Below is a small trained network, with its code and all its weights. Each question gives an input and a target symbol and asks what happens when units are switched off, that is, made to give their printed mean instead of their output.

import numpy as np


def w(rows, s, z=0):
    codes = np.array(rows[::2]) - 128.0
    scale = np.full(codes.shape[1], s)
    scale[-1] = z or s
    return codes * scale


def softmax(a):
    e = np.exp(a - a.max(-1, keepdims=True))
    return e / e.sum(-1, keepdims=True)


def log_softmax(a):
    a = a - a.max(-1, keepdims=True)
    return a - np.log(np.exp(a).sum(-1, keepdims=True))


def net(x, mask):
    ids = ['ΔΘΦαβεζηλμπστψω'.index(c) for c in x.split()]
    T = len(ids)
    res = E[ids] + P[:T]
    u = 0
    for l in range(3):
        r = res
        for j in range(2):
            rows = slice(2 * j, 2 * j + 2)
            q, k, v = (r @ M[l][rows].T for M in (Q, K, V))
            z = softmax(np.where(np.tri(T) > 0, q @ k.T / 2**0.5, -1e9)) @ v
            o = O[l][rows]
            res = res + np.where(mask[u + j], z, o[:, -1]) @ o[:, :-1]
        u += 2
    return log_softmax(res[-1] @ U[:, :-1].T + U[:, -1])


Q, K, V, O = {}, {}, {}, {}
E = w([
[150,167,150,117,157,151,174],'Δ',
[134,141,155,107,185,173,148],'Θ',
[133,172,151,112,160,184,141],'Φ',
[113,165,124,125,185,146,158],'α',
[100,172,110,124,200,128,169],'β',
[59,211,118,157,156,151,149],'ε',
[79,142,181,147,130,179,152],'ζ',
[39,143,111,170,157,151,141],'η',
[97,111,102,172,80,166,95],'λ',
[132,148,136,184,87,131,126],'μ',
[144,120,80,189,147,100,102],'π',
[126,119,169,181,104,2,236],'σ',
[146,136,182,230,206,146,84],'τ',
[135,80,136,179,155,119,92],'ψ',
[108,111,40,117,47,108,177],'ω',
],0.013)
P = w([
[178,140,104,175,149,241,254],'0',
[130,149,105,205,162,224,245],'1',
[124,134,107,213,159,203,229],'2',
[110,141,121,207,154,183,207],'3',
[108,136,123,205,152,162,184],'4',
[92,139,128,199,144,141,165],'5',
[84,132,137,194,139,122,138],'6',
[74,133,144,188,135,99,121],'7',
[65,137,152,183,129,81,98],'8',
[55,128,161,181,128,61,77],'9',
[47,123,163,175,115,42,52],'10',
[38,135,169,168,121,20,38],'11',
[30,139,175,159,134,12,17],'12',
],0.0072)
Q[0] = w([
[242,149,174,60,92,136,171],'L0H1',
[255,79,29,7,69,102,33],'L0H1',
[185,117,112,108,60,98,85],'L0H2',
[136,69,168,121,194,104,155],'L0H2',
],0.012)
K[0] = w([
[85,132,58,200,163,217,187],'L0H1',
[182,155,105,59,159,249,180],'L0H1',
[175,153,98,77,199,167,155],'L0H2',
[131,132,186,178,133,107,190],'L0H2',
],0.011)
V[0] = w([
[76,127,3,138,179,157,90],'L0H1',
[207,221,117,191,68,109,89],'L0H1',
[122,75,83,127,138,227,81],'L0H2',
[52,65,176,231,90,139,156],'L0H2',
],0.0079)
O[0] = w([
[47,81,94,121,201,171,133,142],'L0H1',
[161,252,1,246,95,188,96,137],'L0H1',
[113,77,109,126,154,217,164,127],'L0H2',
[50,171,177,211,96,129,145,254],'L0H2',
],0.0078,0.0071)
Q[1] = w([
[134,114,128,147,145,146,165],'L1H1',
[144,159,160,117,108,76,129],'L1H1',
[2,150,102,172,138,155,111],'L1H2',
[226,59,140,97,97,87,110],'L1H2',
],0.013)
K[1] = w([
[120,111,93,124,139,161,106],'L1H1',
[137,140,130,146,136,122,208],'L1H1',
[122,116,159,152,93,8,118],'L1H2',
[169,164,117,97,177,217,192],'L1H2',
],0.012)
V[1] = w([
[192,83,76,80,97,169,117],'L1H1',
[146,111,140,177,85,14,230],'L1H1',
[40,26,113,122,87,150,26],'L1H2',
[203,2,247,92,47,128,161],'L1H2',
],0.0078)
O[1] = w([
[208,109,156,132,108,156,144,2],'L1H1',
[1,59,80,157,169,199,141,185],'L1H1',
[26,20,123,144,137,203,112,74],'L1H2',
[189,23,229,174,56,96,179,35],'L1H2',
],0.0072,0.0091)
Q[2] = w([
[25,171,119,162,153,209,130],'L2H1',
[128,174,229,107,163,87,123],'L2H1',
[252,68,161,111,51,52,105],'L2H2',
[137,153,185,50,154,72,110],'L2H2',
],0.012)
K[2] = w([
[106,113,146,137,124,62,9],'L2H1',
[29,144,100,120,35,64,198],'L2H1',
[155,127,124,162,171,182,205],'L2H2',
[117,200,190,153,175,185,129],'L2H2',
],0.012)
V[2] = w([
[168,116,207,188,227,102,51],'L2H1',
[136,52,26,98,166,42,134],'L2H1',
[143,120,21,96,1,129,175],'L2H2',
[180,113,138,239,87,187,51],'L2H2',
],0.0093)
O[2] = w([
[224,182,188,196,219,181,150,88],'L2H1',
[135,133,8,149,92,162,213,18],'L2H1',
[149,66,75,195,115,115,44,3],'L2H2',
[69,192,168,161,23,207,107,37],'L2H2',
],0.012,0.0048)
U = w([
[109,100,121,169,131,124,169,69],'Δ',
[178,92,145,106,113,162,154,244],'Θ',
[140,41,102,165,161,150,82,204],'Φ',
[172,112,99,107,150,150,170,168],'α',
[107,112,200,91,111,80,109,92],'β',
[121,196,130,93,75,83,65,109],'ε',
[162,158,129,160,74,54,161,200],'ζ',
[145,174,135,154,173,142,112,2],'η',
[141,152,97,55,149,119,82,73],'λ',
[119,95,144,217,112,223,254,152],'μ',
[134,172,41,143,123,195,168,80],'π',
[75,64,148,69,155,157,156,61],'σ',
[163,116,118,105,133,151,143,175],'τ',
[176,123,136,63,109,152,95,227],'ψ',
[69,95,144,101,98,183,95,80],'ω',
],0.007,0.0079)

Each question gives the input, a string of symbols that net reads in full, and the target symbol t.
The units are the heads (2 rows each of Q, K, V and O). Each row of codes is followed by its name. A weight is (code - 128) times the scale printed after its matrix; where a second scale follows, it is the last column's (O and U).
mask holds one flag per head, layer by layer. A switched-off head (its flag False) gives its mean, the last column of its rows in O, instead of its output. The means were averaged over made-up inputs and are rounded, as every weight is.
A unit's drop is (log p(t) with every unit on - log p(t) with that unit switched off) / (log p(t) with every unit on - log p(t) with every unit switched off).
The circuit of an input: a set's keep is (log p(t) with only the set's units on - log p(t) with every unit switched off) / (log p(t) with every unit on - log p(t) with every unit switched off). Starting from all 6 units, units are removed one at a time, each time the one whose removal leaves the highest keep (on an exact tie, the one counted first), for as long as the keep stays at least 0.8.
units of the circuit, in order: the units of the circuit, biggest drop first
most important unit: the unit with the biggest drop
which heads matter: for each layer, one digit per head in row order, 1 if its drop is at least 0.15 and else 0, layers parted by /
drop when u is switched off: that unit's drop, to one decimal
input α λ Θ ψ Θ ψ β, target μ: which heads matter : 00 / 01 / 11
input ψ Θ Θ ζ ω ω π, target Φ: units of the circuit, in order : L2H2
input Δ β Θ ε α ψ Δ Θ Θ ε ω λ, target Φ: units of the circuit, in order : L2H2; L1H2
input Φ Θ ψ Φ Φ η π τ η π η, target π: units of the circuit, in order : L2H1; L1H2; L0H1
input ζ Δ η τ ψ μ λ η μ Θ, target ε: units of the circuit, in order : L0H1; L2H2; L2H1
input β η η π Φ η, target π: units of the circuit, in order : L1H2; L2H1
input Θ Θ ε, target λ: units of the circuit, in order : L1H2; L2H2; L2H1
input Θ α α μ ω μ η η σ τ, target ζ: units of the circuit, in order : L1H2; L0H1
input η Θ ψ ε ε Θ ζ η ε μ λ η ζ, target ω: which heads matter : 00 / 01 / 01
input ψ ω Θ, target Φ: which heads matter : 00 / 00 / 01
input ω β ψ, target Φ: which heads matter : 01 / 01 / 01
input α ζ η η ψ μ Φ λ η, target ω: units of the circuit, in order : L1H2; L2H2
input μ μ β ε ζ Θ ω Δ ε ψ ε, target μ: units of the circuit, in order : L2H1; L1H2
input η Θ ψ Φ ψ τ η τ η, target η: which heads matter : 00 / 00 / 10
input Θ α λ, target ω: which heads matter : 00 / 01 / 11
input π Θ ψ τ Φ ζ Φ τ η τ Θ, target η: units of the circuit, in order : L2H1
input Δ α μ α, target ε: units of the circuit, in order : L0H1; L2H1; L2H2
input μ α π σ π ζ λ μ α Δ, target ζ: which heads matter : 11 / 01 / 00
input α σ π, target ζ: units of the circuit, in order : L1H2; L0H1
input α β η Θ, target σ: most important unit : L0H1
input μ ω λ σ ζ ζ π λ σ ω, target Φ: which heads matter : 00 / 10 / 01
input λ τ σ ψ β, target ζ: drop when L0H1 is switched off : 0.2
input α Φ ψ Δ, target μ: drop when L1H2 is switched off : 0.4
input Φ β η η Φ ψ α β η Θ, target σ: drop when L0H1 is switched off : 0.4
